Look-ups in named tables: a row name and a column name give one cell, copied from the table.

pilobo
fields: gufa, gupaka, lof, doz, mesaz, kot
momemes: [62, 202, 107, 200, 188, 188]
bov: [166, 136, 223, 67, 156, 230]
gipa: [95, 227, 103, 234, 193, 151]
bam: [245, 221, 172, 223, 202, 85]
von: [73, 148, 156, 112, 174, 237]
kigebu: [197, 240, 140, 246, 200, 93]
zinoge: [55, 173, 126, 156, 182, 218]
dab: [113, 135, 191, 80, 166, 240]
meb: [143, 242, 115, 250, 197, 117]

lof of von: 156
doz of von: 112
doz of bam: 223
doz of kigebu: 246
kot of von: 237
gufa of von: 73
Row with the largest gufa: bam

gomativ =
|  | dubibes | veg | tol | nevud |
|---|---|---|---|---|
| gubor | -13.97 | -59.72 | 6.92 | -34.72 |
| gitik | 8.91 | 21.45 | 11.56 | -47.27 |
| ner | -45.73 | -40.61 | -41.69 | 37.32 |
| nal | 4.82 | -37.09 | 12.00 | -52.04 |
| sarugu | 30.19 | -38.49 | -3.93 | -72.17 |
| tatobad | -69.91 | 21.57 | -13.64 | 54.65 |
| vaga | -50.70 | -26.27 | -42.56 | 43.77 |
| nonutiv | -66.25 | 20.59 | -21.60 | 55.05 |
| begipub | -56.87 | 19.19 | -33.66 | 49.75 |
| ziro | 2.48 | -18.95 | 16.02 | -49.37 |

What is the dubibes of tatobad in gomativ? -69.91
What is the veg of ziro in gomativ? -18.95
What is the tol of sarugu in gomativ? -3.93
What is the dubibes of begipub in gomativ? -56.87
What is the dubibes of nal in gomativ? 4.82
What is the nevud of vaga in gomativ? 43.77
What is the tol of gubor in gomativ? 6.92
What is the nevud of gitik in gomativ? -47.27
What is the nevud of nonutiv in gomativ? 55.05
What is the dubibes of nonutiv in gomativ? -66.25
What is the veg of tatobad in gomativ? 21.57
What is the tol of ner in gomativ? -41.69
What is the tol of nonutiv in gomativ? -21.60
What is the tol of begipub in gomativ? -33.66
Which row has the largest nevud? nonutiv

dudemu:
         tal  zag  kis  lom  vibam  varume  pusuze  lam
gol       69  591  144  219    770     358     623  269
lus       30  575   98  201    787     385     659  264
lir      376  438  836  805    420     816     150  437
vabapep  756  353  244  403    169      32     308  405
nup      761  400  268  403    212      72     355  388
giz      362  434  836  812    379     832     137  449
fiba     164  390  232  209    698     479     628  417
pur      530  521  430  585    207     224     247  347

tal of gol is 69
pusuze of giz is 137
tal of lir is 376
lom of gol is 219
vibam of lus is 787
zag of giz is 434
lam of lir is 437
varume of vabapep is 32
varume of gol is 358
lam of pur is 347
vibam of nup is 212
kis of giz is 836
kis of gol is 144

Table ran
|  | dore | vubel | kob | tif | zep |
|---|---|---|---|---|---|
| turopit | -56584 | -56644 | -1621 | -75874 | 30126 |
| timude | -60739 | -48592 | 56431 | -69839 | 5674 |
| dap | 92037 | 87510 | -60414 | 72499 | 32944 |
| rim | 43651 | 71382 | 4179 | -34731 | 66384 |
| kul | 68256 | 61190 | -77253 | 79270 | 26353 |

dore of kul is 68256
dore of rim is 43651
tif of kul is 79270
tif of dap is 72499
kob of dap is -60414
vubel of timude is -48592
zep of rim is 66384
zep of timude is 5674
dore of turopit is -56584
Which row has the largest kob? timude

Table suvefo
	biman	dola	ler	sav	gebabel	mapul	sirus
duvekuv	0.5	2.9	5.8	4.0	4.3	6.9	5.2
vireb	7.3	6.3	2.4	2.5	2.9	1.8	0.8
kor	7.8	4.2	1.8	4.3	3.5	2.1	3.9
vemi	7.5	5.1	0.9	5.0	4.4	1.4	5.4
nav	7.3	6.3	1.8	3.8	4.0	1.7	1.8
kiv	7.3	6.1	2.9	2.7	2.8	2.1	0.9
pezepag	2.4	1.8	6.8	4.2	3.9	6.8	4.5
gek	6.8	7.6	1.2	6.4	6.6	1.2	5.3
malid	6.1	5.3	5.0	2.3	2.5	3.1	1.0

What is the sirus of gek in suvefo?
5.3
What is the ler of kor in suvefo?
1.8
What is the mapul of kor in suvefo?
2.1
What is the biman of pezepag in suvefo?
2.4
What is the biman of malid in suvefo?
6.1
What is the biman of kiv in suvefo?
7.3
What is the ler of kiv in suvefo?
2.9
Row with the largest ler: pezepag

rokeg =
,bof,raz,nedu,rabodiz
temoguv,55031,80511,86139,44291
livekog,87666,82998,71098,29227
vepe,22210,32150,40810,81209
reg,63232,82182,89395,47009
misu,35319,40599,50791,79546
furodez,87121,95987,93647,29332
nefozep,34651,43128,53983,77908
somoso,83758,68608,54920,38194
kog,86072,81272,69375,30214
rodaga,51335,76735,84900,49999
refuda,23914,39163,46810,74212
rilar,32507,38195,48621,81063
ner,47981,65692,76594,61674
tik,29105,37871,48827,81073

tik, raz: 37871
rilar, nedu: 48621
misu, raz: 40599
reg, nedu: 89395
vepe, raz: 32150
ner, rabodiz: 61674
vepe, bof: 22210
furodez, bof: 87121
rodaga, nedu: 84900
vepe, rabodiz: 81209
somoso, raz: 68608
temoguv, rabodiz: 44291
furodez, nedu: 93647
livekog, rabodiz: 29227
Row with the largest nedu: furodez

kuze =
columns: paku, lapep
lovu: [64, 68]
pototom: [76, 24]
besid: [53, 49]
fera: [62, 78]
vak: [28, 96]
binevik: [75, 57]

What is the lapep of lovu in kuze? 68
What is the paku of lovu in kuze? 64
What is the paku of fera in kuze? 62
What is the paku of besid in kuze? 53
What is the paku of binevik in kuze? 75
What is the lapep of fera in kuze? 78
What is the lapep of vak in kuze? 96
What is the lapep of pototom in kuze? 24
What is the paku of vak in kuze? 28
What is the paku of pototom in kuze? 76
What is the lapep of besid in kuze? 49

Table davakoz
cols = dagazi, kidipad, situl, vidat, dib
gorega: [-49.26, -24.66, 38.96, 9.62, -23.73]
dut: [1.79, -37.08, -76.26, 6.27, 8.95]
mivi: [-21.75, -12.59, 0.25, 36.29, 6.08]
fal: [40.41, 45.10, 1.64, 9.78, 30.67]
gar: [4.46, -34.77, -71.26, 10.41, 14.82]
tepubof: [-5.82, 31.91, 34.27, 35.67, 7.57]
gok: [21.98, 19.99, 0.50, 8.21, 22.72]
bug: [34.12, 1.53, -6.78, 12.66, 50.02]
nuzizev: [17.13, -30.37, -67.33, -17.36, 12.48]
kiv: [22.24, 12.68, 31.92, -47.54, 4.71]
vip: [2.06, -45.08, -41.97, -40.78, -2.53]
marulu: [-6.27, 34.44, -51.30, 21.37, -30.32]

What is the situl of fal in davakoz? 1.64
What is the dib of fal in davakoz? 30.67
What is the dib of bug in davakoz? 50.02
What is the kidipad of gar in davakoz? -34.77
What is the dagazi of marulu in davakoz? -6.27
What is the situl of gar in davakoz? -71.26
What is the kidipad of kiv in davakoz? 12.68
What is the kidipad of nuzizev in davakoz? -30.37
What is the vidat of gar in davakoz? 10.41
What is the kidipad of gorega in davakoz? -24.66
What is the situl of gok in davakoz? 0.50
What is the dib of gok in davakoz? 22.72
What is the vidat of tepubof in davakoz? 35.67

